Below are the code and all the weights of a small trained network. Each question names an input and a class and asks about switching units off, where a switched-off unit gives its printed mean instead of its output.

import numpy as np


def w(rows, s, z=0):
    codes = np.array(rows[::2]) - 128.0
    scale = np.full(codes.shape[1], s)
    scale[-1] = z or s
    return codes * scale


def f(y):
    return y / 2 * (1 + np.tanh(0.7978845608 * (y + 0.044715 * y**3)))


def log_softmax(a):
    a = a - a.max(-1, keepdims=True)
    return a - np.log(np.exp(a).sum(-1, keepdims=True))


def net(x, mask):
    res = np.array(x, float).reshape(1, 8) / 4 @ E
    y = f(res @ A[0][:, :-1].T + A[0][:, -1])
    res = res + np.where(mask, y, B[0][:, -1]) @ B[0][:, :-1]
    return log_softmax(res[-1] @ U[:, :-1].T + U[:, -1])


A, B = {}, {}
E = w([
[134,128,132,123],'x0',
[147,97,127,125],'x1',
[125,131,125,131],'x2',
[128,114,127,135],'x3',
[2,58,191,54],'x4',
[105,145,120,142],'x5',
[127,124,2,42],'x6',
[125,116,121,136],'x7',
],0.0079)
A[0] = w([
[90,116,169,55,98],'N0',
[140,123,91,75,117],'N1',
[167,170,111,145,94],'N2',
[1,106,93,164,101],'N3',
[151,72,119,116,120],'N4',
[136,100,70,86,65],'N5',
[207,102,221,101,150],'N6',
[207,232,61,189,62],'N7',
[143,117,101,161,94],'N8',
[147,130,58,45,97],'N9',
[76,169,114,135,129],'N10',
[176,110,143,78,254],'N11',
[139,98,52,56,67],'N12',
[83,129,12,34,76],'N13',
[177,185,84,166,99],'N14',
[68,103,160,25,94],'N15',
[122,143,141,105,138],'N16',
],0.0091,0.0056)
B[0] = w([
[191,115,97,43,180],'N0',
[71,203,156,141,155],'N1',
[145,85,143,124,158],'N2',
[194,108,111,110,177],'N3',
[109,110,167,152,131],'N4',
[121,138,167,137,147],'N5',
[77,171,146,189,181],'N6',
[217,69,186,84,253],'N7',
[184,84,153,146,129],'N8',
[26,181,253,151,190],'N9',
[172,79,117,92,136],'N10',
[80,147,5,147,216],'N11',
[138,209,199,135,177],'N12',
[59,203,213,151,222],'N13',
[202,76,124,69,200],'N14',
[226,77,129,62,215],'N15',
[124,114,108,122,135],'N16',
],0.0058,0.0063)
U = w([
[121,107,46,170,255],'0',
[222,44,110,60,59],'1',
[62,187,209,254,51],'2',
],0.0077,0.0086)

Each question gives the input, the list of numbers given to net, and the class t.
The units are the neurons (one row each of A and B). Each row of codes is followed by its name. A weight is (code - 128) times the scale printed after its matrix; where a second scale follows, it is the last column's (A, B and U).
mask holds one flag per neuron, in row order. A switched-off neuron (its flag False) gives its mean, the last column of its row in B, instead of its output. The means were averaged over made-up inputs and are rounded, as every weight is.
A unit's drop is (log p(t) with every unit on - log p(t) with that unit switched off) / (log p(t) with every unit on - log p(t) with every unit switched off).
The circuit of an input: a set's keep is (log p(t) with only the set's units on - log p(t) with every unit switched off) / (log p(t) with every unit on - log p(t) with every unit switched off). Starting from the 12 units with the biggest drops (on a tie, the unit counted first), units are removed one at a time, each time the one whose removal leaves the highest keep (on an exact tie, the one counted first), for as long as the keep stays at least 0.8.
units of the circuit, in order: the units of the circuit, biggest drop first
most important unit: the unit with the biggest drop
top k neurons: the k neurons with the biggest drops, biggest first
drop when u is switched off: that unit's drop, to one decimal
input [6,-2,5,2,3,-7,8,4], class 2: units of the circuit, in order	N13, N9
input [8,8,3,-8,7,-8,-8,-2], class 0: most important unit	N6
input [1,5,8,-7,3,6,7,8], class 2: units of the circuit, in order	N13, N9
input [1,-8,6,-2,-7,3,-3,3], class 1: units of the circuit, in order	N7, N14
input [0,6,2,3,-5,1,8,-6], class 2: top 2 neurons	N9, N13
input [2,-4,-2,3,5,8,-8,5], class 0: units of the circuit, in order	N13, N9
input [-2,-7,-4,4,-7,6,-6,1], class 1: units of the circuit, in order	N7, N14
input [8,-2,-3,3,8,-2,-8,1], class 1: units of the circuit, in order	N15, N0
input [-3,2,-8,3,-8,0,-3,5], class 1: top 2 neurons	N7, N14
input [-8,-8,-1,1,8,4,5,-7], class 1: top 3 neurons	N15, N0, N3
input [-3,4,6,5,4,1,7,-5], class 2: top 3 neurons	N13, N9, N12
input [-8,-5,-2,-5,-3,-4,6,-7], class 2: top 2 neurons	N9, N13
input [-8,-8,-8,0,5,-7,-6,3], class 0: top 2 neurons	N13, N9
input [-4,-1,-3,1,7,-1,-1,-4], class 1: top 2 neurons	N15, N0
input [0,4,3,2,3,3,4,-6], class 2: most important unit	N13
input [5,3,8,-1,-6,3,-1,-2], class 1: drop when N15 is switched off	-0.1
input [5,-6,2,-6,3,4,8,1], class 2: drop when N13 is switched off	0.3
input [-3,5,3,1,4,3,8,2], class 2: drop when N13 is switched off	0.3
